Below is a small trained network, with its code and all its weights. Each question gives an input and a class and asks what happens when units are switched off, that is, made to give their printed mean instead of their output.

import numpy as np


def w(rows, s, z=0):
    codes = np.array(rows[::2]) - 128.0
    scale = np.full(codes.shape[1], s)
    scale[-1] = z or s
    return codes * scale


def f(y):
    return y / 2 * (1 + np.tanh(0.7978845608 * (y + 0.044715 * y**3)))


def log_softmax(a):
    a = a - a.max(-1, keepdims=True)
    return a - np.log(np.exp(a).sum(-1, keepdims=True))


def net(x, mask):
    res = np.array(x, float).reshape(1, 2) / 4 @ E
    y = f(res @ A[0][:, :-1].T + A[0][:, -1])
    res = res + np.where(mask, y, B[0][:, -1]) @ B[0][:, :-1]
    return log_softmax(res[-1] @ U[:, :-1].T + U[:, -1])


A, B = {}, {}
E = w([
[169,164,1,55,85,208,210],'x0',
[235,232,180,164,230,225,234],'x1',
],0.0099)
A[0] = w([
[192,174,205,168,106,134,170,99],'n0',
[110,48,89,110,67,89,58,3],'n1',
[115,137,82,141,53,47,97,61],'n2',
[104,180,3,83,77,199,190,141],'n3',
[127,165,99,68,67,140,207,44],'n4',
[185,102,155,140,179,131,185,57],'n5',
[114,128,186,110,145,112,122,198],'n6',
[137,176,140,168,148,162,141,11],'n7',
[123,186,187,132,199,151,208,86],'n8',
[136,45,254,187,200,63,118,112],'n9',
[89,149,239,214,130,140,59,98],'n10',
[201,180,147,160,152,170,103,59],'n11',
[124,148,186,143,180,80,94,79],'n12',
],0.0098,0.0016)
B[0] = w([
[101,156,155,68,90,134,124,194],'n0',
[149,98,214,41,94,69,133,215],'n1',
[165,48,207,100,63,124,160,188],'n2',
[175,166,38,188,254,166,61,247],'n3',
[128,163,125,210,201,109,144,192],'n4',
[127,174,159,119,60,111,141,180],'n5',
[144,139,112,162,156,130,112,150],'n6',
[59,91,148,18,81,30,192,170],'n7',
[154,97,195,80,55,22,97,219],'n8',
[144,146,76,165,195,225,90,216],'n9',
[138,125,17,117,216,177,91,198],'n10',
[132,121,131,99,57,86,202,190],'n11',
[74,124,85,205,134,169,168,170],'n12',
],0.0071,0.016)
U = w([
[132,108,9,188,238,254,103,252],'0',
[80,83,249,23,6,33,174,4],'1',
],0.01,0.0018)

Each question gives the input, the list of numbers given to net, and the class t.
The units are the neurons (one row each of A and B). Each row of codes is followed by its name. A weight is (code - 128) times the scale printed after its matrix; where a second scale follows, it is the last column's (A, B and U).
mask holds one flag per neuron, in row order. A switched-off neuron (its flag False) gives its mean, the last column of its row in B, instead of its output. The means were averaged over made-up inputs and are rounded, as every weight is.
A unit's drop is (log p(t) with every unit on - log p(t) with that unit switched off) / (log p(t) with every unit on - log p(t) with every unit switched off).
The circuit of an input: a set's keep is (log p(t) with only the set's units on - log p(t) with every unit switched off) / (log p(t) with every unit on - log p(t) with every unit switched off). Starting from the 12 units with the biggest drops (on a tie, the unit counted first), units are removed one at a time, each time the one whose removal leaves the highest keep (on an exact tie, the one counted first), for as long as the keep stays at least 0.8.
units of the circuit, in order: the units of the circuit, biggest drop first
k most important neurons: the k neurons with the biggest drops, biggest first
drop when u is switched off: that unit's drop, to one decimal
input [6,8], class 1: 2 most important neurons : n8, n7
input [-2,3], class 1: units of the circuit, in order : n3
input [-1,2], class 1: 4 most important neurons : n3, n9, n10, n4
input [7,-7], class 0: 4 most important neurons : n3, n8, n7, n4
input [-8,-8], class 0: 3 most important neurons : n9, n10, n8
input [-8,-7], class 0: 2 most important neurons : n9, n10
input [-4,5], class 1: 3 most important neurons : n3, n8, n7
input [-7,-2], class 0: drop when n12 is switched off : 0.0
input [-2,4], class 1: drop when n0 is switched off : 0.0
input [5,6], class 1: drop when n9 is switched off : 0.3
